[[131 126 120 150 119 129 128]
 [131 118 137 145 129 123 128]
 [133 124 125 143 126 131 137]
 [135 124 121 146 121 128 130]
 [136 127 122 138 120 127 125]
 [132 120 134 139 132 125 128]
 [138 126 123 140 120 131 138]] >> 125

[[109 135 145 150 109 129 134 133 130 140]
 [116 133 144 137 106 125 134 131 133 140]
 [105 145 142 147 105 122 131 140 137 136]
 [102 153 128 145 124 131 129 143 132 127]
 [133 133 156 110 115 105 146 131 121 142]
 [126 125 131 129 117 129 131 125 130 136]
 [102 150 131 147 114 127 127 143 138 127]
 [ 98 148 138 150 115 131 132 142 132 133]
 [123 125 142 137 114 127 132 127 129 138]
 [147 117 133 139 117 103 110 131 143 109]] >> 133

[[131 149 131 127 131 127 132 128 142 136 136 134 128 144]
 [130 137 139 128 131 128 134 133 136 128 131 129 127 134]
 [128 128 136 134 136 129 127 128 130 131 133 136 128 128]
 [128 129 132 128 154 131 133 130 133 127 127 129 137 130]
 [131 132 138 129 133 132 128 133 136 131 128 130 129 136]
 [136 132 135 126 136 130 129 127 144 128 128 132 137 141]
 [128 132 129 128 147 136 128 128 128 131 128 129 135 131]] >> 136

[[131 122 136 120 124 133 130]
 [125 119 129 130 124 127 141]
 [138 126 140 115 123 132 126]
 [122 111 127 121 134 126 133]
 [123 121 117 137 120 124 135]
 [114 144 118 127 120 130 122]
 [119 128 116 130 116 128 121]
 [132 106 127 130 133 125 137]
 [131 130 141 120 130 119 142]
 [125 126 120 122 126 144 128]
 [125 110 129 133 138 134 125]
 [129 132 117 117 129 125 126]] >> 128

[[127 121 111 145 119 127 124 125 124 126 123 133 119 126 106]
 [132 132 143 129 116 138 116 115 125 138 113 135 135 134 125]
 [120 133 149 116 140 130 129 120 128 137 121 132 134 135 141]
 [136 128 133 139 123 127 119 126 139 138 137 120 122 134 125]
 [121 137 145 126 121 135 130 125 126 145 116 133 139 128 120]
 [130 135 142 119 130 130 129 129 135 138 133 121 133 130 139]
 [137 109 115 122 147 125 125 132 130 130 121 124 122 112 123]] >> 120
---
[[134 108 130 152]
 [123 116 109 102]
 [106 142 100 140]]
142

[[132 113 121 147 139 109 144]
 [141 107 130 145 146 110 150]
 [123 144 134 108 116 148 111]]
144

[[145 113 120 106 137 113 152]
 [111 143 136 149 119 143 104]
 [155 127 106 105 151 100 138]]
127

[[130 127 128 142 129 151 130]
 [128 129 129 133 129 130 130]
 [128 127 130 131 128 129 129]]
127

[[134 111 104 135 147]
 [106 128 145 135 137]
 [119 128 149 138 149]]
128

[[154 119 120 139 155 140]
 [116 138 124 136 117 101]
 [153 116 138 149 138 149]]
116

[[128 129 146 116 129 110 133]
 [121 116 113 115 107 125 146]
 [128 135 126 152 141 138 114]]
135
---
[[115 149 118 152]
 [151 123 153 120]] → 153

[[132 150 124 135 146 142]
 [136 113 141 108 117 123]
 [116 123 144 127 108 146]] → 117

[[118 137 139 124 138 132]
 [117 131 111 120 157 117]] → 157

[[130 124 100 132 132 136]
 [122 113 113 119 126 128]] → 126

[[122 106 134 149 142]
 [136 140 128 148 122]] → 148

[[127 120  99 111 112]
 [123 123  99 110 108]
 [130 100 109 104 145]] → 110

[[120 141 124 151]
 [141 127 140 113]] → 140
---
[122 138 155 114 144 113 127] --> 127

[[138 138 129 107 147 143]
 [137 135 134 140 123 121]
 [141 142 132 101 153 147]] --> 143

[155 125 125 106] --> 106

[128 101 133 124 102] --> 102

[141 134 137 120 126 125 105] --> 105

[[129 158 115 138 119 111 106]
 [122 151 122 139 118 111 111]] --> 106

[107 107 107 110] --> 110
---
[[108 129 108 114 114 117]
 [144 123 144 139 145 135]
 [106 126 106 114 115 116]] 108, 116

[[144  99 128 121 103 124]
 [139 133 130 131  99 132]
 [122 122 126 132 116 128]] 144, 128

[118 131 153 115] 118, 115

[134 147 106 124 132 125] 134, 125

[[127 121 125 138 142 133 134]
 [128 132 131 123 125 126 124]
 [127 125 141 107 123 109 120]] 127, 120

[127 101 138 139] 127, 139

[111 138  99 139 107 110 146] 111, 146

[155 134 147 140 137] 155, 137

[[122 114 138 134 131 136]
 [137 122 132 155 116 137]
 [141 124 123 110 143 130]] 122, 130

[130 127 109 131 104 135 149] 130, 149
